Below is a small trained network, with its code and all its weights. Each question gives an input and a class and asks what happens when units are switched off, that is, made to give their printed mean instead of their output.

import numpy as np


def w(rows, s, z=0):
    codes = np.array(rows[::2]) - 128.0
    scale = np.full(codes.shape[1], s)
    scale[-1] = z or s
    return codes * scale


def f(y):
    return y / 2 * (1 + np.tanh(0.7978845608 * (y + 0.044715 * y**3)))


def log_softmax(a):
    a = a - a.max(-1, keepdims=True)
    return a - np.log(np.exp(a).sum(-1, keepdims=True))


def net(x, mask):
    res = np.array(x, float).reshape(1, 6) / 4 @ E
    y = f(res @ A[0][:, :-1].T + A[0][:, -1])
    res = res + np.where(mask, y, B[0][:, -1]) @ B[0][:, :-1]
    return log_softmax(res[-1] @ U[:, :-1].T + U[:, -1])


A, B = {}, {}
E = w([
[131,167,84,121,134,50,109,99,113],'x0',
[96,105,194,185,60,198,96,167,154],'x1',
[246,231,149,134,147,167,84,208,179],'x2',
[67,186,190,253,43,29,108,179,229],'x3',
[129,165,137,177,92,83,82,133,137],'x4',
[172,164,144,142,97,115,45,117,93],'x5',
],0.0059)
A[0] = w([
[46,113,135,183,64,69,110,101,120,182],'N0',
[90,161,140,179,73,74,123,127,154,242],'N1',
[187,211,143,149,134,114,99,177,167,203],'N2',
[167,116,66,16,218,137,136,63,41,189],'N3',
[181,108,49,1,212,133,130,60,34,198],'N4',
[136,168,75,84,236,86,188,132,186,191],'N5',
[209,214,162,146,110,138,69,184,151,187],'N6',
[115,157,135,181,62,118,69,146,131,235],'N7',
[194,199,162,162,116,143,60,176,143,187],'N8',
[48,73,181,160,79,167,150,150,156,251],'N9',
[161,172,153,184,92,133,74,168,137,213],'N10',
[151,98,126,90,157,151,132,119,102,171],'N11',
[133,52,117,57,164,204,173,117,109,251],'N12',
[140,69,116,63,174,188,163,110,107,218],'N13',
[112,83,149,99,157,205,158,140,124,181],'N14',
],0.0068,0.0026)
B[0] = w([
[63,131,154,227,48,60,77,45,135,181],'N0',
[104,215,165,181,97,84,104,116,180,191],'N1',
[198,216,134,85,136,147,118,193,187,190],'N2',
[201,95,36,24,167,85,63,40,59,242],'N3',
[198,100,50,41,162,90,51,44,67,255],'N4',
[142,164,69,111,212,85,207,165,133,179],'N5',
[207,184,137,66,113,191,49,189,169,202],'N6',
[120,170,172,164,51,130,53,127,161,184],'N7',
[206,184,165,84,75,198,1,189,174,195],'N8',
[51,74,246,166,47,167,155,133,118,184],'N9',
[144,190,184,137,53,153,22,155,199,186],'N10',
[140,100,121,96,125,141,124,106,93,162],'N11',
[118,28,110,51,152,176,155,110,54,216],'N12',
[136,42,111,49,150,165,144,110,62,204],'N13',
[110,69,146,82,124,180,146,133,87,171],'N14',
],0.0059,0.0089)
U = w([
[191,96,43,71,178,109,92,43,46,115],'0',
[202,191,161,132,99,185,62,234,193,33],'1',
[131,191,77,145,240,48,254,193,179,42],'2',
[22,137,162,243,72,46,110,68,150,253],'3',
[61,53,164,122,128,229,229,156,90,140],'4',
],0.006,0.00038)

Each question gives the input, the list of numbers given to net, and the class t.
The units are the neurons (one row each of A and B). Each row of codes is followed by its name. A weight is (code - 128) times the scale printed after its matrix; where a second scale follows, it is the last column's (A, B and U).
mask holds one flag per neuron, in row order. A switched-off neuron (its flag False) gives its mean, the last column of its row in B, instead of its output. The means were averaged over made-up inputs and are rounded, as every weight is.
A unit's drop is (log p(t) with every unit on - log p(t) with that unit switched off) / (log p(t) with every unit on - log p(t) with every unit switched off).
The circuit of an input: a set's keep is (log p(t) with only the set's units on - log p(t) with every unit switched off) / (log p(t) with every unit on - log p(t) with every unit switched off). Starting from the 12 units with the biggest drops (on a tie, the unit counted first), units are removed one at a time, each time the one whose removal leaves the highest keep (on an exact tie, the one counted first), for as long as the keep stays at least 0.8.
units of the circuit, in order: the units of the circuit, biggest drop first
k most important neurons: the k neurons with the biggest drops, biggest first
drop when u is switched off: that unit's drop, to one decimal
input [-7,5,-4,3,8,8], class 3: units of the circuit, in order	N0
input [7,-6,2,7,1,-8], class 2: 2 most important neurons	N5; N9
input [-7,-8,4,-1,2,7], class 1: units of the circuit, in order	N8; N6
input [-1,0,-2,-2,5,6], class 1: units of the circuit, in order	N3; N4
input [-6,5,-3,7,0,5], class 3: 2 most important neurons	N0; N9
input [-3,-2,4,-2,-2,7], class 1: 2 most important neurons	N8; N6
input [-6,7,7,-6,-7,-7], class 4: 2 most important neurons	N14; N9
input [6,-5,0,3,-4,-1], class 2: drop when N3 is switched off	0.1
input [-4,0,-2,1,-8,-4], class 4: drop when N4 is switched off	0.1
input [6,-3,2,2,-5,4], class 1: drop when N3 is switched off	0.2
